Below is a small trained network, with its code and all its weights. Each question gives an input and a target symbol and asks what happens when units are switched off, that is, made to give their printed mean instead of their output.

import numpy as np


def w(rows, s, z=0):
    codes = np.array(rows[::2]) - 128.0
    scale = np.full(codes.shape[1], s)
    scale[-1] = z or s
    return codes * scale


def f(y):
    return np.maximum(y, 0)


def softmax(a):
    e = np.exp(a - a.max(-1, keepdims=True))
    return e / e.sum(-1, keepdims=True)


def log_softmax(a):
    a = a - a.max(-1, keepdims=True)
    return a - np.log(np.exp(a).sum(-1, keepdims=True))


def net(x, mask):
    ids = ['αβδεζηθλμξπστφψω'.index(c) for c in x.split()]
    T = len(ids)
    res = E[ids] + P[:T]
    r = res
    for j in range(3):
        rows = slice(2 * j, 2 * j + 2)
        q, k, v = (r @ M[0][rows].T for M in (Q, K, V))
        z = softmax(np.where(np.tri(T) > 0, q @ k.T / 2**0.5, -1e9)) @ v
        o = O[0][rows]
        res = res + np.where(mask[j], z, o[:, -1]) @ o[:, :-1]
    y = f(res @ A[0][:, :-1].T + A[0][:, -1])
    res = res + np.where(mask[3:19], y, B[0][:, -1]) @ B[0][:, :-1]
    return log_softmax(res[-1] @ U[:, :-1].T + U[:, -1])


Q, K, V, O, A, B = {}, {}, {}, {}, {}, {}
E = w([
[94,173,90,159],'α',
[102,183,94,159],'β',
[62,22,71,184],'δ',
[118,124,153,155],'ε',
[125,139,52,66],'ζ',
[114,123,155,155],'η',
[130,118,154,156],'θ',
[121,121,148,154],'λ',
[186,8,86,100],'μ',
[97,172,82,157],'ξ',
[155,120,165,125],'π',
[181,91,156,147],'σ',
[118,155,126,125],'τ',
[116,122,157,144],'φ',
[113,124,146,157],'ψ',
[109,122,147,147],'ω',
],0.016)
P = w([
[108,162,180,60],'0',
[57,45,45,231],'1',
[140,208,187,8],'2',
[199,47,34,240],'3',
[150,210,188,1],'4',
[241,79,47,255],'5',
],0.006)
Q[0] = w([
[187,212,173,2],'H1',
[157,152,76,7],'H1',
[131,132,120,145],'H2',
[93,78,116,111],'H2',
[158,108,150,98],'H3',
[132,122,160,138],'H3',
],0.014)
K[0] = w([
[190,58,2,29],'H1',
[14,106,60,5],'H1',
[136,157,96,157],'H2',
[149,174,174,78],'H2',
[135,58,101,128],'H3',
[94,97,133,171],'H3',
],0.0094)
V[0] = w([
[137,254,77,146],'H1',
[152,98,50,36],'H1',
[134,190,150,64],'H2',
[102,177,154,83],'H2',
[174,111,164,91],'H3',
[180,138,211,96],'H3',
],0.0082)
O[0] = w([
[93,186,174,120,205],'H1',
[255,199,124,214,252],'H1',
[150,170,188,130,148],'H2',
[145,171,172,140,146],'H2',
[128,159,89,55,101],'H3',
[157,153,116,80,72],'H3',
],0.0083,0.0031)
A[0] = w([
[191,146,160,118,157],'N1',
[138,90,93,156,237],'N2',
[154,108,103,105,247],'N3',
[166,96,107,170,120],'N4',
[105,123,78,68,154],'N5',
[157,55,202,126,231],'N6',
[109,205,174,90,171],'N7',
[162,100,105,175,126],'N8',
[93,63,112,108,130],'N9',
[104,153,160,60,66],'N10',
[173,110,115,150,66],'N11',
[110,164,53,83,117],'N12',
[134,120,219,4,67],'N13',
[138,113,112,103,255],'N14',
[64,137,82,87,188],'N15',
[122,62,207,61,76],'N16',
],0.013,0.0054)
B[0] = w([
[138,152,34,122,237],'N1',
[47,167,160,119,252],'N2',
[59,170,136,180,234],'N3',
[109,160,176,68,199],'N4',
[137,74,153,172,157],'N5',
[151,110,95,215,213],'N6',
[220,77,171,88,254],'N7',
[94,132,150,67,205],'N8',
[220,134,141,107,176],'N9',
[110,144,123,12,150],'N10',
[104,140,159,66,158],'N11',
[162,53,191,173,192],'N12',
[54,77,1,46,163],'N13',
[59,160,140,183,223],'N14',
[171,68,202,129,186],'N15',
[191,20,79,181,148],'N16',
],0.0089,0.0063)
U = w([
[144,138,214,91,28],'α',
[146,143,248,72,19],'β',
[89,122,189,233,255],'δ',
[131,110,120,106,90],'ε',
[215,169,105,174,188],'ζ',
[140,94,125,108,77],'η',
[132,108,114,123,86],'θ',
[134,107,117,118,82],'λ',
[48,231,94,106,214],'μ',
[143,137,194,102,57],'ξ',
[109,134,46,81,62],'π',
[129,118,24,200,11],'σ',
[105,156,142,1,104],'τ',
[130,111,113,91,100],'φ',
[132,125,127,105,65],'ψ',
[128,117,128,107,76],'ω',
],0.0095,0.0044)

Each question gives the input, a string of symbols that net reads in full, and the target symbol t.
The units are the heads (2 rows each of Q, K, V and O) and the neurons (one row each of A and B). Each row of codes is followed by its name. A weight is (code - 128) times the scale printed after its matrix; where a second scale follows, it is the last column's (O, A, B and U).
mask holds one flag per unit, heads first, then neurons. A switched-off unit (its flag False) gives its mean, the last column of its rows in O or B, instead of its output. The means were averaged over made-up inputs and are rounded, as every weight is.
A unit's drop is (log p(t) with every unit on - log p(t) with that unit switched off) / (log p(t) with every unit on - log p(t) with every unit switched off).
The circuit of an input: a set's keep is (log p(t) with only the set's units on - log p(t) with every unit switched off) / (log p(t) with every unit on - log p(t) with every unit switched off). Starting from the 12 units with the biggest drops (on a tie, the unit counted first), units are removed one at a time, each time the one whose removal leaves the highest keep (on an exact tie, the one counted first), for as long as the keep stays at least 0.8.
circuit, biggest first: the units of the circuit, biggest drop first
k most important neurons: the k neurons with the biggest drops, biggest first
which heads matter: for each layer, one digit per head in row order, 1 if its drop is at least 0.15 and else 0, layers parted by /
drop of u: that unit's drop, to one decimal
input σ ζ ω, target ζ: which heads matter : 100
input ζ ξ ξ ζ σ, target ζ: which heads matter : 100
input β ζ ε τ ε τ, target μ: circuit, biggest first : (N7, N12, N15)
input τ β τ α τ, target τ: circuit, biggest first : (H1, N13, N10)
input ζ ε π, target ζ: circuit, biggest first : (H1, N1)
input λ ζ ζ μ θ, target μ: which heads matter : 110
input μ ζ ζ ξ α, target ζ: circuit, biggest first : (H1)
input ε φ τ, target τ: circuit, biggest first : (N13, N10, H1)
input ζ ζ π ζ φ, target ζ: circuit, biggest first : (H1, N1, N2)
input π ζ ξ, target ζ: circuit, biggest first : (H1, N2, N7)
input ζ φ ζ α ζ μ, target δ: 4 most important neurons : (N6, N3, N14, N2)
input π ζ α μ π, target μ: 2 most important neurons : (N7, N1)
input ζ ζ τ ζ θ, target ζ: drop of H1 : 0.4
input ω ε μ σ η, target μ: most important neuron : (N7)
input τ ζ φ, target ζ: drop of H1 : 0.6
input ζ ε ξ ζ, target μ: drop of N3 : 0.1
input θ τ ζ η η, target ζ: drop of H1 : 0.6
input β ζ λ ζ σ, target ζ: 2 most important neurons : (N1, N6)
